Below is a small trained network, with its code and all its weights. Each question gives an input and a target symbol and asks what happens when units are switched off, that is, made to give their printed mean instead of their output.

import numpy as np


def w(rows, s, z=0):
    codes = np.array(rows[::2]) - 128.0
    scale = np.full(codes.shape[1], s)
    scale[-1] = z or s
    return codes * scale


def softmax(a):
    e = np.exp(a - a.max(-1, keepdims=True))
    return e / e.sum(-1, keepdims=True)


def log_softmax(a):
    a = a - a.max(-1, keepdims=True)
    return a - np.log(np.exp(a).sum(-1, keepdims=True))


def net(x, mask):
    ids = ['ΓΣΦΨαδεζμξτω'.index(c) for c in x.split()]
    T = len(ids)
    res = E[ids] + P[:T]
    u = 0
    for l in range(2):
        r = res
        for j in range(3):
            rows = slice(4 * j, 4 * j + 4)
            q, k, v = (r @ M[l][rows].T for M in (Q, K, V))
            z = softmax(np.where(np.tri(T) > 0, q @ k.T / 4**0.5, -1e9)) @ v
            o = O[l][rows]
            res = res + np.where(mask[u + j], z, o[:, -1]) @ o[:, :-1]
        u += 3
    return log_softmax(res[-1] @ U[:, :-1].T + U[:, -1])


Q, K, V, O = {}, {}, {}, {}
E = w([
[9,207,169,79,50],'Γ',
[86,87,127,58,109],'Σ',
[88,51,118,41,108],'Φ',
[136,183,174,135,157],'Ψ',
[110,118,207,109,132],'α',
[108,35,148,181,197],'δ',
[151,176,152,133,148],'ε',
[180,254,77,136,139],'ζ',
[114,168,41,147,200],'μ',
[182,154,139,46,103],'ξ',
[27,152,194,100,209],'τ',
[206,86,201,161,76],'ω',
],0.0074)
P = w([
[64,122,109,156,50],'0',
[74,123,110,121,73],'1',
[90,132,117,109,87],'2',
[100,129,123,92,117],'3',
[116,132,126,82,139],'4',
[129,131,134,76,165],'5',
[144,135,138,67,178],'6',
[161,131,143,62,199],'7',
[179,129,147,57,221],'8',
[188,134,149,59,230],'9',
[208,122,156,47,253],'10',
],0.0041)
Q[0] = w([
[189,141,120,220,50],'0.h1',
[162,96,117,43,171],'0.h1',
[161,154,124,3,58],'0.h1',
[142,200,37,156,152],'0.h1',
[114,146,137,138,138],'0.h2',
[157,124,127,123,139],'0.h2',
[142,126,136,107,184],'0.h2',
[67,124,127,128,115],'0.h2',
[114,106,112,156,122],'0.h3',
[78,186,96,170,187],'0.h3',
[74,147,110,52,172],'0.h3',
[153,144,164,141,138],'0.h3',
],0.023)
K[0] = w([
[155,149,47,173,28],'0.h1',
[207,127,158,102,201],'0.h1',
[212,188,174,13,67],'0.h1',
[112,220,27,118,208],'0.h1',
[122,146,102,138,110],'0.h2',
[128,125,144,92,121],'0.h2',
[61,126,146,65,121],'0.h2',
[111,125,98,202,153],'0.h2',
[125,138,103,182,134],'0.h3',
[6,147,153,114,165],'0.h3',
[97,126,107,35,216],'0.h3',
[131,134,183,122,101],'0.h3',
],0.02)
V[0] = w([
[173,146,131,105,96],'0.h1',
[134,70,216,50,41],'0.h1',
[119,71,167,157,142],'0.h1',
[59,128,103,194,222],'0.h1',
[130,119,94,133,142],'0.h2',
[93,116,102,121,130],'0.h2',
[109,151,160,27,158],'0.h2',
[122,127,136,105,141],'0.h2',
[176,89,117,254,52],'0.h3',
[156,105,132,81,226],'0.h3',
[125,105,107,78,166],'0.h3',
[144,169,180,135,168],'0.h3',
],0.009)
O[0] = w([
[181,135,116,77,112,131],'0.h1',
[109,92,241,50,114,200],'0.h1',
[95,85,191,179,151,121],'0.h1',
[59,142,101,241,157,97],'0.h1',
[148,96,143,117,122,121],'0.h2',
[146,111,173,123,120,162],'0.h2',
[205,125,120,110,233,211],'0.h2',
[150,121,126,121,143,148],'0.h2',
[183,59,67,228,68,4],'0.h3',
[134,79,165,3,136,151],'0.h3',
[124,145,121,54,134,178],'0.h3',
[114,87,209,134,149,97],'0.h3',
],0.0069,0.0035)
Q[1] = w([
[116,186,112,119,187],'1.h1',
[48,85,177,7,130],'1.h1',
[202,126,191,82,129],'1.h1',
[119,143,77,239,229],'1.h1',
[201,133,121,200,64],'1.h2',
[142,144,213,156,174],'1.h2',
[126,113,178,167,125],'1.h2',
[196,141,130,128,115],'1.h2',
[170,241,119,236,159],'1.h3',
[150,175,77,174,84],'1.h3',
[85,136,107,90,125],'1.h3',
[154,162,48,60,163],'1.h3',
],0.019)
K[1] = w([
[73,148,175,71,176],'1.h1',
[158,87,69,83,233],'1.h1',
[196,188,198,170,149],'1.h1',
[8,199,134,93,113],'1.h1',
[187,120,193,200,45],'1.h2',
[183,8,199,133,187],'1.h2',
[140,43,163,172,159],'1.h2',
[194,152,175,145,106],'1.h2',
[37,138,45,98,69],'1.h3',
[74,194,143,140,59],'1.h3',
[119,135,194,117,182],'1.h3',
[86,245,147,86,195],'1.h3',
],0.015)
V[1] = w([
[119,6,30,82,140],'1.h1',
[119,129,125,180,77],'1.h1',
[194,242,105,74,61],'1.h1',
[221,48,157,140,74],'1.h1',
[113,64,159,188,160],'1.h2',
[171,134,117,154,59],'1.h2',
[142,236,178,127,140],'1.h2',
[32,93,143,127,55],'1.h2',
[41,22,156,89,92],'1.h3',
[86,130,103,121,159],'1.h3',
[64,159,146,163,208],'1.h3',
[117,136,217,184,145],'1.h3',
],0.014)
O[1] = w([
[177,78,113,124,251,124],'1.h1',
[117,70,156,172,98,8],'1.h1',
[90,184,66,198,72,180],'1.h1',
[233,115,107,161,100,113],'1.h1',
[141,183,133,149,183,50],'1.h2',
[74,108,136,80,150,2],'1.h2',
[149,57,190,141,127,179],'1.h2',
[191,130,57,81,178,97],'1.h2',
[127,174,178,219,170,207],'1.h3',
[121,123,101,144,153,133],'1.h3',
[100,76,77,167,136,128],'1.h3',
[111,70,145,169,78,127],'1.h3',
],0.015,0.0067)
U = w([
[87,183,106,236,90,75],'Γ',
[128,128,130,75,119,126],'Σ',
[142,248,92,60,84,79],'Φ',
[129,115,138,148,125,157],'Ψ',
[211,101,194,160,68,158],'α',
[178,218,105,167,250,101],'δ',
[110,112,125,145,86,85],'ε',
[129,45,161,22,112,126],'ζ',
[118,82,4,85,146,253],'μ',
[127,148,125,133,123,52],'ξ',
[51,121,254,96,156,112],'τ',
[138,92,102,208,145,158],'ω',
],0.0032,0.0035)

Each question gives the input, a string of symbols that net reads in full, and the target symbol t.
The units are the heads (4 rows each of Q, K, V and O). Each row of codes is followed by its name. A weight is (code - 128) times the scale printed after its matrix; where a second scale follows, it is the last column's (O and U).
mask holds one flag per head, layer by layer. A switched-off head (its flag False) gives its mean, the last column of its rows in O, instead of its output. The means were averaged over made-up inputs and are rounded, as every weight is.
A unit's drop is (log p(t) with every unit on - log p(t) with that unit switched off) / (log p(t) with every unit on - log p(t) with every unit switched off).
The circuit of an input: a set's keep is (log p(t) with only the set's units on - log p(t) with every unit switched off) / (log p(t) with every unit on - log p(t) with every unit switched off). Starting from all 6 units, units are removed one at a time, each time the one whose removal leaves the highest keep (on an exact tie, the one counted first), for as long as the keep stays at least 0.8.
units of the circuit, in order: the units of the circuit, biggest drop first
most important unit: the unit with the biggest drop
heads that matter: for each layer, one digit per head in row order, 1 if its drop is at least 0.15 and else 0, layers parted by /
input Ψ Φ Φ ω Φ Φ Φ δ Γ, target ζ: units of the circuit, in order	1.h1, 0.h1
input Φ μ τ μ ε δ μ ω α, target α: most important unit	0.h3
input Φ τ ζ Φ ω μ μ μ Γ Σ, target τ: units of the circuit, in order	0.h1, 1.h1, 1.h2
input δ ω ω τ Φ Φ μ Φ Φ ξ ε, target Φ: heads that matter	101 / 101
input μ μ ξ, target Φ: units of the circuit, in order	0.h1, 1.h3, 1.h1
input ζ Ψ ε Φ Φ ω Γ ω ζ, target Γ: units of the circuit, in order	1.h1, 0.h3, 0.h1, 1.h3
input μ μ ξ Φ Γ, target Φ: units of the circuit, in order	0.h1, 1.h3, 1.h1
input ω τ ε ξ ω ω δ, target τ: units of the circuit, in order	1.h1, 0.h1
input μ ξ Ψ Γ, target Φ: heads that matter	110 / 101
input α ξ Φ ζ Γ δ, target Γ: heads that matter	100 / 100
input Φ ω Σ Ψ Φ Ψ α τ Φ ζ, target τ: units of the circuit, in order	1.h1, 0.h3, 0.h1, 1.h2
input τ τ μ ω Φ Φ Ψ Φ ω μ ω, target α: units of the circuit, in order	1.h1, 0.h3
input Φ Φ Σ, target δ: units of the circuit, in order	1.h3, 1.h1
input μ Ψ ω Ψ Φ μ τ Ψ ζ, target τ: units of the circuit, in order	1.h1, 0.h1, 1.h2
input Φ ω Σ, target α: units of the circuit, in order	1.h1, 0.h1, 0.h3
input Φ Ψ ω Φ Ψ Φ μ Ψ Φ ζ δ, target δ: most important unit	0.h1
input ω Φ ε ζ Γ, target Γ: units of the circuit, in order	1.h1, 0.h1
input μ ω Φ Φ Ψ ξ μ Φ Φ τ, target τ: units of the circuit, in order	1.h1, 0.h3
input Φ ζ τ Σ Γ, target Γ: heads that matter	100 / 101
input ω Ψ ω Φ ω Φ Γ Φ Φ, target δ: heads that matter	010 / 101
input Φ ε Φ Φ Ψ μ α, target τ: heads that matter	101 / 100
input μ ω Φ Φ μ ξ μ, target μ: heads that matter	100 / 001
input Φ ω Φ α Φ ξ, target Φ: most important unit	0.h2
input ω Φ Φ Γ τ Φ δ, target τ: heads that matter	101 / 100
input μ Φ ε, target μ: heads that matter	101 / 011
input μ ζ Φ ω Γ Φ ε ξ ε μ ω, target α: heads that matter	101 / 101
